[ 1.88 -0.72 -1.35  0.82]  Q779
[ 1.81  0.05 -4.80 -1.64]  Q497
[ 1.41  1.41 -1.27  1.41]  Q737
[-2.37 -1.22  3.94 -1.22]  Q285
[ 0.19 -5.90 -8.86 -2.02]  Q774
[-1.08 -0.47  0.81 -2.13]  Q573
[ 1.42 -1.27 -1.14  1.98]  Q557
[ 1.64 -4.40  0.09  0.70]  Q795
[-4.81 -3.98  2.77  0.25]  Q697
[ 2.69 -0.41  2.69  2.69]  Q30
[-0.01  2.12 -6.58 -0.02]  Q733
[ 1.34 -2.47 -0.50  1.34]  Q953
dup Q953: 	[1.34]
dup Q285: 	[-1.22]
dup Q30: 	[2.69]
find: [ 2.69 -0.41  2.69  2.69]	Q30
dup Q737: 	[1.41]

[ 1.12 -2.57 -2.90  0.02  0.58  1.31 -1.32  1.27 -2.74 -0.73 -0.51  1.32
 -0.19 -2.29 -0.76 -0.14 -4.01 -1.47  0.42  4.00 -2.25 -1.72  3.06 -0.25
 -2.14 -3.08  0.91  0.66 -0.89 -1.58 -1.59  2.58  2.92 -1.59 -0.73 -0.36
 -1.08 -0.59 -0.46 -2.20  0.37  3.08 -2.08 -3.49 -2.65 -1.82  0.58 -3.06
 -3.16 -2.31 -2.63 -1.23 -1.44 -0.64  1.98 -1.89 -0.29 -2.27 -2.25 -0.40
  1.57] = Q497
[-1.22  0.98  2.69  1.87 -2.77 -0.31  0.61  0.91 -1.82 -4.33 -2.46  0.57
 -3.61  1.87  1.71 -2.80  3.30  4.51 -2.75  0.10  3.16  0.11  0.13 -2.97
  0.04  0.83  2.34  1.02  2.92  1.40 -2.71  0.81  1.42  0.86  1.38 -3.63
 -1.68  2.11  2.25  0.34 -0.30 -3.57  1.50  0.59  1.41 -0.62  3.90 -0.30
  0.96 -0.69 -0.17  1.01 -0.18  2.41 -1.11  0.09  3.25 -0.33  0.46 -0.19
 -3.10] = Q557
[ 3.60 -4.04 -2.46 -4.70  4.37  0.15  0.18 -1.65  2.30  4.52  3.61 -6.24
  5.80 -1.27 -3.22  8.04  0.33  2.53  6.10 -2.92 -0.42 -1.37 -3.00  7.83
  0.57 -2.35 -0.19 -5.96 -0.68 -4.26  1.23 -4.02 -0.39 -0.08 -2.94  5.01
  0.11  5.34  1.95  4.01  3.06 -5.27 -1.07  0.08  1.35 -2.60  5.05  2.25
  0.31 -0.38 -2.82  2.76 -2.06  3.47 -2.43 -1.42  4.15 -0.52  3.95 -1.37
 -5.35] = Q953
[-1.32  3.81  0.48  2.86  0.43 -0.25 -3.42 -1.66  3.21  3.51  1.09  2.95
  1.04 -2.20  0.39  0.10 -4.36 -6.10  0.00 -0.41 -4.88  3.05 -0.58  0.42
 -3.24  2.96 -4.03  3.86  0.02  2.47  4.66  1.67 -3.01  2.00  2.62  1.47
  3.17  0.02 -1.78  2.75  1.53  1.60 -0.25 -3.71 -5.52  4.34 -4.39  4.77
 -3.50  4.61 -0.18 -0.62  3.84 -4.23  0.54 -2.68 -4.89  3.89  1.65 -2.89
  2.74] = Q733
[-1.44  1.37  0.70  2.83  0.64 -0.21 -4.96 -1.96  3.29  2.96  1.18  1.78
  0.02 -3.16 -0.77 -0.32 -1.81 -1.42 -0.49  0.03 -2.35  1.31 -0.77  0.04
 -5.42  0.93 -1.36  2.94 -0.13  0.49  3.51  1.86 -0.82  1.41  1.36  0.70
  2.28 -1.49  0.37  3.14  2.34  2.43 -0.70 -0.44 -1.63  2.20 -2.01  2.93
  0.36  2.88 -1.69 -0.36  1.72 -1.98  0.07 -3.90 -2.01  2.33  2.53 -3.73
  1.73] = Q285
[-3.39  4.41  4.54  3.33 -1.25 -1.66 -2.72 -2.54  5.19  1.92  0.84  1.00
 -1.47  0.48  0.92 -2.14  3.78  1.42 -2.52 -3.76  1.51  2.77 -3.44 -1.67
 -2.46  4.45 -1.29  2.68  1.46  2.79  3.98 -0.48 -3.25  3.07  2.24 -0.43
  2.66 -2.21  1.54  4.14  1.09 -0.14  2.37  4.64  2.60  3.83 -2.72  4.83
  5.08  4.61  2.19  0.85  2.90 -1.03 -1.67 -0.67 -1.37  4.26  3.88 -2.19
  0.53] = Q795
[-1.22  0.98  2.69  1.87 -2.77 -0.31  0.61  0.91 -1.82 -4.33 -2.46  0.57
 -3.61  1.87  1.71 -2.80  3.30  4.51 -2.75  0.10  3.16  0.11  0.13 -2.97
  0.04  0.83  2.34  1.02  2.92  1.40 -2.71  0.81  1.42  0.86  1.38 -3.63
 -1.68 -3.03  2.40 -2.56 -2.35  1.22  2.60  4.18  4.14  0.56  1.64 -3.39
  4.58 -1.30  1.88 -0.62  0.64  1.57  0.47  1.53  2.27 -0.65 -1.90  1.32
  0.57] = Q573
[-3.17  4.99  5.43  7.85 -1.62 -1.16 -4.48 -0.70  3.79  0.79 -0.27  6.17
 -2.93 -1.98  1.84 -4.08  0.10 -0.86 -3.42  2.03 -0.88  5.45  1.20 -3.70
 -5.25 -3.70 -0.50  7.85  1.91  4.03  4.32  5.36 -0.07  3.55  5.74 -1.85
  4.93 -4.03  0.82  2.13  1.54  6.79  1.25  2.24 -0.48  6.35 -3.56  2.07
  3.09  4.73  0.52 -1.15  5.90 -3.70  1.85 -2.71 -3.15  4.32 -3.70 -2.49
  5.74] = Q30
[ 0.51  0.50  0.71 -1.04  2.80 -0.93 -1.08 -2.48  5.23  5.45  3.58 -2.48
  3.87 -0.76 -1.56  4.06  1.31 -0.02  2.95 -3.56 -0.43  1.59 -3.33  4.29
 -0.34  1.43  0.21 -1.63 -0.81 -0.78  4.49 -2.55 -2.74  1.64 -0.38  4.08
  3.01  3.11  0.67  5.67  3.35 -3.15 -0.15  1.09  0.44  1.15  0.15  5.73
  1.12  3.45 -0.57  2.37  0.90  0.47 -2.32 -1.24  0.21  2.88  5.21 -2.07
 -2.38] = Q774
[ 2.28 -2.26 -3.42 -2.20  2.62  0.97 -0.27 -0.11 -0.42  2.47  1.05 -0.61
  3.21 -2.34 -1.83  3.19 -3.89 -3.75  3.15  1.32 -2.94 -0.82  1.04  3.13
 -0.01 -2.39 -1.22 -1.37 -2.80 -2.06  0.55 -0.12  0.20 -1.96 -1.36  2.68
  0.33  2.88 -3.02  0.52  0.90 -0.61 -3.19 -4.77 -4.00 -1.42  0.08  0.56
 -5.17 -0.72 -2.71 -0.54 -1.13 -0.61  0.30 -1.71 -0.95 -1.16  0.10 -0.87
 -0.39] = Q737
find: [-3.17  4.99  5.43  7.85 -1.62 -1.16 -4.48 -0.70  3.79  0.79 -0.27  6.17
 -2.93 -1.98  1.84 -4.08  0.10 -0.86 -3.42  2.03 -0.88  5.45  1.20 -3.70
 -5.25 -3.70 -0.50  7.85  1.91  4.03  4.32  5.36 -0.07  3.55  5.74 -1.85
  4.93 -4.03  0.82  2.13  1.54  6.79  1.25  2.24 -0.48  6.35 -3.56  2.07
  3.09  4.73  0.52 -1.15  5.90 -3.70  1.85 -2.71 -3.15  4.32 -3.70 -2.49
  5.74]	Q30
dup Q953: 	[-1.37]

[-5.28 -5.28  8.69 -5.28 -5.28  8.69] = Q573
[-5.25 -5.28  8.69 -5.25 -5.25 -5.25] = Q779
[-2.99 -4.61 -1.64 -3.25 -1.11 -4.72] = Q285
dup Q779: 	[-5.25]
find: [-2.99 -4.61 -1.64 -3.25 -1.11 -4.72]	Q285
find: [-5.28 -5.28  8.69 -5.28 -5.28  8.69]	Q573
find: [-5.25 -5.28  8.69 -5.25 -5.25 -5.25]	Q779

[ 2.53  0.08 -5.71 -3.28 -1.47  8.40 -6.62  1.75 -6.62  2.14 -8.35 -1.47
 -2.78  9.70  5.27  8.40 -3.38] -> Q557
[-5.23  5.08  0.84 -9.26  0.55  5.73 -4.95 -6.02  2.58  5.73  0.55  5.73
  3.14  5.08 -2.85 -5.09 -4.32] -> Q795
[ 2.53  0.08  0.01 -3.28  2.69  4.68  2.69  1.75 -6.62  2.14 -8.35 -1.47
 -2.78  9.70  5.27  8.40 -3.38] -> Q779
dup Q779: 	[2.69]
find: [ 2.53  0.08 -5.71 -3.28 -1.47  8.40 -6.62  1.75 -6.62  2.14 -8.35 -1.47
 -2.78  9.70  5.27  8.40 -3.38]	Q557
find: [ 2.53  0.08  0.01 -3.28  2.69  4.68  2.69  1.75 -6.62  2.14 -8.35 -1.47
 -2.78  9.70  5.27  8.40 -3.38]	Q779
find: [-5.23  5.08  0.84 -9.26  0.55  5.73 -4.95 -6.02  2.58  5.73  0.55  5.73
  3.14  5.08 -2.85 -5.09 -4.32]	Q795

